Below are the code and all the weights of a small trained network. Each question names an input and a class and asks about switching units off, where a switched-off unit gives its printed mean instead of its output.

import numpy as np


def w(rows, s, z=0):
    codes = np.array(rows[::2]) - 128.0
    scale = np.full(codes.shape[1], s)
    scale[-1] = z or s
    return codes * scale


def norm(h):
    return h / np.sqrt((h * h).mean(-1, keepdims=True) + 1e-5)


def f(y):
    return y / 2 * (1 + np.tanh(0.7978845608 * (y + 0.044715 * y**3)))


def log_softmax(a):
    a = a - a.max(-1, keepdims=True)
    return a - np.log(np.exp(a).sum(-1, keepdims=True))


def net(x, mask):
    res = np.array(x, float).reshape(1, 6) / 4 @ E
    u = 0
    for l in range(3):
        y = f(norm(res) @ A[l][:, :-1].T + A[l][:, -1])
        res = res + np.where(mask[u : u + 5], y, B[l][:, -1]) @ B[l][:, :-1]
        u += 5
    return log_softmax(norm(res)[-1] @ U[:, :-1].T + U[:, -1])


A, B = {}, {}
E = w([
[153,91,85,149],'x0',
[54,120,107,208],'x1',
[121,219,2,160],'x2',
[55,141,136,99],'x3',
[127,83,158,150],'x4',
[94,11,129,114],'x5',
],0.0069)
A[0] = w([
[153,51,249,130,76],'L0N1',
[131,147,138,148,116],'L0N2',
[190,32,100,100,254],'L0N3',
[196,203,165,141,143],'L0N4',
[134,133,88,254,221],'L0N5',
],0.011,0.0035)
B[0] = w([
[44,19,154,210,253],'L0N1',
[148,115,106,32,129],'L0N2',
[37,31,46,159,235],'L0N3',
[151,130,152,23,208],'L0N4',
[2,28,66,93,227],'L0N5',
],0.008,0.0059)
A[1] = w([
[133,214,2,144,133],'L1N1',
[123,112,243,126,255],'L1N2',
[92,70,237,137,216],'L1N3',
[154,126,47,91,114],'L1N4',
[63,80,172,16,176],'L1N5',
],0.0099,0.0025)
B[1] = w([
[80,55,137,98,199],'L1N1',
[110,222,2,57,195],'L1N2',
[48,155,40,168,243],'L1N3',
[162,86,140,151,170],'L1N4',
[169,156,59,85,253],'L1N5',
],0.0098,0.0066)
A[2] = w([
[11,71,163,100,245],'L2N1',
[7,155,71,96,184],'L2N2',
[206,100,63,99,198],'L2N3',
[112,78,121,126,2],'L2N4',
[90,90,195,132,27],'L2N5',
],0.012,0.002)
B[2] = w([
[176,91,95,120,224],'L2N1',
[139,12,86,122,253],'L2N2',
[79,116,93,109,160],'L2N3',
[100,137,197,183,147],'L2N4',
[158,143,123,111,125],'L2N5',
],0.011,0.015)
U = w([
[115,195,193,143,41],'0',
[174,255,155,100,4],'1',
[117,32,89,160,248],'2',
],0.015,0.0031)

Each question gives the input, the list of numbers given to net, and the class t.
The units are the neurons (one row each of A and B). Each row of codes is followed by its name. A weight is (code - 128) times the scale printed after its matrix; where a second scale follows, it is the last column's (A, B and U).
mask holds one flag per neuron, layer by layer. A switched-off neuron (its flag False) gives its mean, the last column of its row in B, instead of its output. The means were averaged over made-up inputs and are rounded, as every weight is.
A unit's drop is (log p(t) with every unit on - log p(t) with that unit switched off) / (log p(t) with every unit on - log p(t) with every unit switched off).
most important unit: the unit with the biggest drop
k most important neurons: the k neurons with the biggest drops, biggest first
top k neurons in layer l: the k neurons of layer l with the biggest drops, biggest first
drop of u: that unit's drop, to one decimal
input [-3,-5,0,3,2,-2], class 1: top 2 neurons in layer 2	[L2N2 L2N1]
input [-4,3,-2,-6,-7,-3], class 1: top 2 neurons in layer 2	[L2N2 L2N1]
input [-5,-8,1,-6,0,-2], class 1: most important unit	L2N2
input [-3,2,-3,6,-1,-8], class 1: 3 most important neurons	[L0N1 L0N3 L0N5]
input [5,-2,1,8,4,-7], class 1: top 2 neurons in layer 0	[L0N4 L0N3]
input [-2,-7,-4,-4,-2,-5], class 1: top 2 neurons in layer 1	[L1N1 L1N5]
input [-7,-8,6,6,4,-4], class 1: top 2 neurons in layer 0	[L0N3 L0N5]
input [-1,-5,-2,-8,-4,-7], class 1: drop of L2N2	0.2
input [-8,0,-6,-4,-8,-4], class 1: drop of L1N2	0.2
input [-7,-3,3,0,5,-7], class 1: drop of L2N2	0.1
